Here is a tiny trained network, its code and every weight. The questions are about switching its units off for an input and a target symbol, where a switched-off unit gives its printed mean instead of its output.

import numpy as np


def w(rows, s, z=0):
    codes = np.array(rows[::2]) - 128.0
    scale = np.full(codes.shape[1], s)
    scale[-1] = z or s
    return codes * scale


def f(y):
    return np.maximum(y, 0)


def softmax(a):
    e = np.exp(a - a.max(-1, keepdims=True))
    return e / e.sum(-1, keepdims=True)


def log_softmax(a):
    a = a - a.max(-1, keepdims=True)
    return a - np.log(np.exp(a).sum(-1, keepdims=True))


def net(x, mask):
    ids = ['αβδζηθλμξπσφψω'.index(c) for c in x.split()]
    T = len(ids)
    res = E[ids] + P[:T]
    u = 0
    for l in range(3):
        q, k, v = (res @ M[l].T for M in (Q, K, V))
        z = softmax(np.where(np.tri(T) > 0, q @ k.T / 4**0.5, -1e9)) @ v
        res = res + np.where(mask[u], z, O[l][:, -1]) @ O[l][:, :-1]
        u += 1
        y = f(res @ A[l][:, :-1].T + A[l][:, -1])
        res = res + np.where(mask[u : u + 4], y, B[l][:, -1]) @ B[l][:, :-1]
        u += 4
    return log_softmax(res[-1] @ U[:, :-1].T + U[:, -1])


Q, K, V, O, A, B = {}, {}, {}, {}, {}, {}
E = w([
[107,185,200],'α',
[51,135,166],'β',
[89,133,115],'δ',
[141,89,53],'ζ',
[114,58,150],'η',
[189,213,133],'θ',
[217,50,172],'λ',
[211,134,8],'μ',
[120,9,231],'ξ',
[216,80,66],'π',
[50,205,197],'σ',
[80,245,98],'φ',
[90,103,150],'ψ',
[206,203,181],'ω',
],0.013)
P = w([
[42,27,106],'0',
[50,101,111],'1',
[167,188,249],'2',
[51,73,97],'3',
[84,92,113],'4',
[205,255,208],'5',
[39,64,96],'6',
[83,107,126],'7',
],0.0068)
Q[0] = w([
[121,114,126],'L0H1',
[170,181,250],'L0H1',
[165,167,122],'L0H1',
[117,117,119],'L0H1',
],0.015)
K[0] = w([
[132,87,119],'L0H1',
[46,177,254],'L0H1',
[141,219,176],'L0H1',
[130,112,111],'L0H1',
],0.011)
V[0] = w([
[138,73,4],'L0H1',
[160,76,213],'L0H1',
[153,56,63],'L0H1',
[138,124,87],'L0H1',
],0.0024)
O[0] = w([
[42,18,163,2],'L0H1',
[143,157,2,138],'L0H1',
[51,56,131,25],'L0H1',
[84,90,167,86],'L0H1',
],0.0022,0.00088)
A[0] = w([
[87,132,240,90],'L0N1',
[56,147,83,30],'L0N2',
[124,228,158,215],'L0N3',
[105,199,253,1],'L0N4',
],0.011,0.0027)
B[0] = w([
[101,176,131,215],'L0N1',
[104,181,121,161],'L0N2',
[125,67,217,254],'L0N3',
[203,118,6,235],'L0N4',
],0.015,0.0072)
Q[1] = w([
[180,152,113],'L1H1',
[167,90,125],'L1H1',
[5,109,184],'L1H1',
[170,226,154],'L1H1',
],0.011)
K[1] = w([
[136,80,96],'L1H1',
[77,91,100],'L1H1',
[130,238,149],'L1H1',
[164,101,1],'L1H1',
],0.0087)
V[1] = w([
[123,145,114],'L1H1',
[97,4,162],'L1H1',
[77,109,216],'L1H1',
[234,237,114],'L1H1',
],0.0034)
O[1] = w([
[106,139,141,108],'L1H1',
[181,35,3,255],'L1H1',
[132,82,227,148],'L1H1',
[166,252,225,33],'L1H1',
],0.0035,0.0006)
A[1] = w([
[47,49,100,171],'L1N1',
[77,127,54,84],'L1N2',
[206,204,78,19],'L1N3',
[255,147,137,2],'L1N4',
],0.0097,0.003)
B[1] = w([
[85,41,60,223],'L1N1',
[175,244,111,174],'L1N2',
[110,58,254,203],'L1N3',
[37,179,52,254],'L1N4',
],0.0087,0.0048)
Q[2] = w([
[61,228,113],'L2H1',
[162,118,99],'L2H1',
[142,50,255],'L2H1',
[197,137,6],'L2H1',
],0.0099)
K[2] = w([
[45,235,141],'L2H1',
[140,97,96],'L2H1',
[150,59,246],'L2H1',
[154,77,2],'L2H1',
],0.0094)
V[2] = w([
[64,118,211],'L2H1',
[255,64,192],'L2H1',
[171,212,96],'L2H1',
[194,134,59],'L2H1',
],0.0086)
O[2] = w([
[101,245,231,116],'L2H1',
[241,97,241,3],'L2H1',
[197,169,1,57],'L2H1',
[162,24,43,129],'L2H1',
],0.0056,0.0045)
A[2] = w([
[175,100,70,139],'L2N1',
[254,220,58,209],'L2N2',
[219,105,109,111],'L2N3',
[185,110,187,2],'L2N4',
],0.0088,0.0038)
B[2] = w([
[197,175,153,252],'L2N1',
[220,234,180,242],'L2N2',
[167,96,129,182],'L2N3',
[165,254,106,164],'L2N4',
],0.0076,0.0034)
U = w([
[160,145,127,194],'α',
[72,158,91,4],'β',
[83,124,77,76],'δ',
[125,91,49,136],'ζ',
[85,45,129,131],'η',
[189,144,245,215],'θ',
[183,35,201,232],'λ',
[220,149,63,16],'μ',
[80,67,208,125],'ξ',
[195,52,102,96],'π',
[160,224,91,223],'σ',
[71,168,185,92],'φ',
[71,101,110,131],'ψ',
[198,141,151,120],'ω',
],0.011,0.0042)

Each question gives the input, a string of symbols that net reads in full, and the target symbol t.
The units are the heads (4 rows each of Q, K, V and O) and the neurons (one row each of A and B). Each row of codes is followed by its name. A weight is (code - 128) times the scale printed after its matrix; where a second scale follows, it is the last column's (O, A, B and U).
mask holds one flag per unit, layer by layer, with each layer's heads first. A switched-off unit (its flag False) gives its mean, the last column of its rows in O or B, instead of its output. The means were averaged over made-up inputs and are rounded, as every weight is.
A unit's drop is (log p(t) with every unit on - log p(t) with that unit switched off) / (log p(t) with every unit on - log p(t) with every unit switched off).
The circuit of an input: a set's keep is (log p(t) with only the set's units on - log p(t) with every unit switched off) / (log p(t) with every unit on - log p(t) with every unit switched off). Starting from the 12 units with the biggest drops (on a tie, the unit counted first), units are removed one at a time, each time the one whose removal leaves the highest keep (on an exact tie, the one counted first), for as long as the keep stays at least 0.8.
units of the circuit, in order: the units of the circuit, biggest drop first
top k neurons: the k neurons with the biggest drops, biggest first
k most important neurons of layer l: the k neurons of layer l with the biggest drops, biggest first
input σ θ θ π, target π: units of the circuit, in order -> [L2H1]
input σ δ η σ ξ, target ξ: units of the circuit, in order -> [L0N4 L2H1 L1N1]
input θ π φ σ σ λ μ, target μ: top 4 neurons -> [L0N3 L1N2 L0N1 L2N2]
input θ θ μ, target θ: units of the circuit, in order -> [L1N3 L1H1]
input ψ ω ω η μ λ π, target π: top 4 neurons -> [L0N3 L0N4 L0N1 L1N4]
input σ θ ψ, target σ: units of the circuit, in order -> [L0N4 L2H1 L0N1]
input ζ δ ξ σ α σ, target ζ: top 2 neurons -> [L0N4 L1N4]
input σ φ λ, target σ: 2 most important neurons of layer 0 -> [L0N2 L0N4]
input λ ψ δ, target λ: units of the circuit, in order -> [L1N4 L2H1 L1H1]
input λ θ σ, target λ: top 2 neurons -> [L1N3 L0N4]
input δ β σ φ θ, target θ: units of the circuit, in order -> [L0N4 L2H1 L0N1]
input λ θ θ, target λ: units of the circuit, in order -> [L1N3 L0N4]
input λ η ζ, target λ: top 4 neurons -> [L0N4 L1N4 L0N1 L0N2]
input θ ω φ, target θ: units of the circuit, in order -> [L0N3]
input ζ σ π, target ζ: top 3 neurons -> [L0N3 L1N4 L0N4]
input σ σ δ, target σ: top 2 neurons -> [L0N4 L1N3]
input μ μ η, target μ: units of the circuit, in order -> [L0N3 L2H1 L2N1]
input θ σ ξ σ, target σ: top 2 neurons -> [L0N4 L0N1]
input λ λ ζ, target λ: top 4 neurons -> [L0N4 L1N4 L0N1 L0N3]
input σ σ ω, target σ: top 2 neurons -> [L1N4 L0N4]
input ω ω σ δ ω ξ θ, target θ: top 2 neurons -> [L0N4 L1N1]
input π σ ζ, target π: units of the circuit, in order -> [L2H1]
input φ ξ ψ ξ, target ξ: 3 most important neurons of layer 1 -> [L1N4 L1N1 L1N2]
input θ θ σ δ ξ ζ β, target β: top 3 neurons -> [L0N4 L0N3 L0N2]
